Below are the code and all the weights of a small trained network. Each question names an input and a class and asks about switching units off, where a switched-off unit gives its printed mean instead of its output.

import numpy as np


def w(rows, s, z=0):
    codes = np.array(rows[::2]) - 128.0
    scale = np.full(codes.shape[1], s)
    scale[-1] = z or s
    return codes * scale


def f(y):
    return np.maximum(y, 0)


def log_softmax(a):
    a = a - a.max(-1, keepdims=True)
    return a - np.log(np.exp(a).sum(-1, keepdims=True))


def net(x, mask):
    res = np.array(x, float).reshape(1, 8) / 4 @ E
    y = f(res @ A[0][:, :-1].T + A[0][:, -1])
    res = res + np.where(mask, y, B[0][:, -1]) @ B[0][:, :-1]
    return log_softmax(res[-1] @ U[:, :-1].T + U[:, -1])


A, B = {}, {}
E = w([
[125,132,125,127,126,130,126,131,127],'x0',
[60,67,166,133,124,127,135,194,196],'x1',
[96,148,178,181,145,54,92,172,54],'x2',
[84,129,123,62,171,93,10,74,154],'x3',
[129,126,127,128,128,130,127,127,128],'x4',
[135,176,174,180,63,114,110,74,190],'x5',
[239,150,192,99,139,158,64,204,147],'x6',
[182,105,69,113,60,38,129,157,144],'x7',
],0.012)
A[0] = w([
[58,95,100,142,126,110,178,97,124,77],'n0',
[170,134,134,129,150,137,110,153,135,24],'n1',
[92,141,187,151,200,233,122,90,111,86],'n2',
[141,128,146,187,77,153,212,146,120,52],'n3',
[78,126,123,54,164,95,9,72,163,40],'n4',
[138,109,111,89,111,183,138,93,165,34],'n5',
[161,143,158,85,120,169,96,203,121,52],'n6',
[99,132,168,196,152,55,98,166,63,52],'n7',
[107,68,67,56,210,143,144,196,64,84],'n8',
[138,126,153,163,157,87,128,133,114,29],'n9',
[92,117,92,164,147,108,148,87,131,38],'n10',
[133,94,92,50,124,180,156,94,200,80],'n11',
[177,113,71,95,88,62,140,133,135,78],'n12',
[179,209,62,134,142,134,116,49,38,25],'n13',
[90,138,89,140,117,118,171,70,90,56],'n14',
[113,154,166,144,98,152,123,99,149,79],'n15',
[137,134,141,153,145,97,114,124,93,49],'n16',
[21,38,172,144,126,117,141,210,237,10],'n17',
[83,128,99,122,123,106,162,69,135,90],'n18',
[224,172,197,95,143,145,96,170,163,43],'n19',
[104,110,154,183,142,77,63,129,66,72],'n20',
[162,113,74,145,81,68,107,137,128,64],'n21',
[76,151,181,154,127,57,122,160,76,64],'n22',
[153,136,133,186,108,192,202,187,95,21],'n23',
[75,141,106,132,121,114,153,112,118,29],'n24',
[157,98,79,101,129,189,151,87,206,52],'n25',
[110,192,176,191,68,105,103,84,224,85],'n26',
[146,110,124,138,149,108,133,121,143,30],'n27',
[69,129,95,134,107,98,158,102,123,76],'n28',
[111,131,123,126,152,121,125,117,136,65],'n29',
[87,145,168,155,166,206,143,120,114,42],'n30',
[137,79,83,122,72,66,119,174,166,84],'n31',
],0.013,0.011)
B[0] = w([
[131,85,155,148,110,135,56,171,165,209],'n0',
[115,122,136,139,126,133,105,128,138,143],'n1',
[44,124,137,49,157,44,119,115,112,229],'n2',
[152,77,65,155,156,85,186,124,127,202],'n3',
[180,50,23,184,145,60,223,151,164,249],'n4',
[131,155,135,111,103,158,148,163,116,164],'n5',
[111,92,138,162,130,142,68,143,150,185],'n6',
[107,164,101,94,74,174,156,163,107,206],'n7',
[146,116,198,191,56,157,149,8,70,239],'n8',
[122,138,98,126,106,141,135,148,126,139],'n9',
[125,96,132,141,131,138,86,153,123,170],'n10',
[113,177,98,112,75,168,147,174,82,206],'n11',
[47,126,152,75,171,94,130,102,126,194],'n12',
[201,216,140,128,211,131,113,108,183,211],'n13',
[141,89,147,143,136,148,67,149,172,197],'n14',
[121,131,155,120,112,127,122,90,111,161],'n15',
[126,146,122,124,127,155,145,143,131,144],'n16',
[210,229,133,127,233,141,110,95,189,234],'n17',
[122,96,168,155,139,143,104,172,148,198],'n18',
[104,64,162,167,131,153,55,178,171,217],'n19',
[118,150,108,109,82,166,147,156,120,196],'n20',
[72,128,156,89,152,105,126,111,128,181],'n21',
[141,154,107,90,82,173,149,169,97,196],'n22',
[153,88,66,144,136,83,172,136,167,196],'n23',
[142,98,143,129,113,133,93,159,112,159],'n24',
[112,183,104,106,66,165,142,188,58,195],'n25',
[136,103,169,158,83,167,150,35,35,228],'n26',
[139,100,136,102,134,125,123,139,127,128],'n27',
[123,85,152,135,118,152,78,161,161,192],'n28',
[116,114,121,138,109,118,134,136,127,136],'n29',
[88,130,140,75,111,67,118,125,121,184],'n30',
[73,142,151,84,153,74,120,108,102,196],'n31',
],0.012,0.016)
U = w([
[116,76,147,171,124,171,75,171,169,108],'0',
[153,82,50,171,135,91,249,132,153,110],'1',
[115,198,93,96,76,202,188,180,110,102],'2',
[50,141,151,52,154,63,144,86,128,97],'3',
[197,234,131,144,198,162,135,85,176,249],'4',
[134,112,167,191,80,173,178,1,92,96],'5',
],0.01,0.013)

Each question gives the input, the list of numbers given to net, and the class t.
The units are the neurons (one row each of A and B). Each row of codes is followed by its name. A weight is (code - 128) times the scale printed after its matrix; where a second scale follows, it is the last column's (A, B and U).
mask holds one flag per neuron, in row order. A switched-off neuron (its flag False) gives its mean, the last column of its row in B, instead of its output. The means were averaged over made-up inputs and are rounded, as every weight is.
A unit's drop is (log p(t) with every unit on - log p(t) with that unit switched off) / (log p(t) with every unit on - log p(t) with every unit switched off).
The circuit of an input: a set's keep is (log p(t) with only the set's units on - log p(t) with every unit switched off) / (log p(t) with every unit on - log p(t) with every unit switched off). Starting from the 12 units with the biggest drops (on a tie, the unit counted first), units are removed one at a time, each time the one whose removal leaves the highest keep (on an exact tie, the one counted first), for as long as the keep stays at least 0.8.
units of the circuit, in order: the units of the circuit, biggest drop first
top k neurons: the k neurons with the biggest drops, biggest first
drop when u is switched off: that unit's drop, to one decimal
input [-7,-3,-1,-7,3,7,-2,-4], class 1: units of the circuit, in order => [n3]
input [-8,1,-5,3,6,-5,0,6], class 3: top 2 neurons => [n12; n31]
input [5,2,0,-5,3,-6,5,-2], class 5: top 3 neurons => [n8; n4; n0]
input [3,7,1,-3,-3,-3,-3,-7], class 3: top 2 neurons => [n2; n30]
input [0,3,0,-2,4,1,-5,6], class 3: top 4 neurons => [n31; n12; n19; n21]
input [-8,6,-8,-6,4,0,7,0], class 2: top 4 neurons => [n25; n11; n4; n0]
input [6,-6,5,1,0,4,-3,7], class 3: top 2 neurons => [n12; n17]
input [0,5,1,-2,-4,-7,-6,5], class 5: top 2 neurons => [n8; n19]
input [-1,6,4,1,5,-2,-6,1], class 0: top 2 neurons => [n0; n13]
input [7,-5,-4,-1,-3,-4,-7,-8], class 3: top 2 neurons => [n2; n30]
input [2,-3,-3,-8,-8,3,6,-7], class 1: top 2 neurons => [n23; n3]
input [1,-5,7,1,1,4,-3,-8], class 3: top 3 neurons => [n2; n30; n11]
input [7,-1,7,4,-8,3,2,0], class 2: drop when n2 is switched off => 0.0
input [-6,7,-1,5,-4,-5,1,1], class 4: units of the circuit, in order => [n17]
input [-1,3,7,-2,-5,-7,1,-1], class 2: drop when n22 is switched off => 0.9
input [-8,-8,-6,-8,-4,-2,5,-6], class 1: drop when n3 is switched off => 0.4
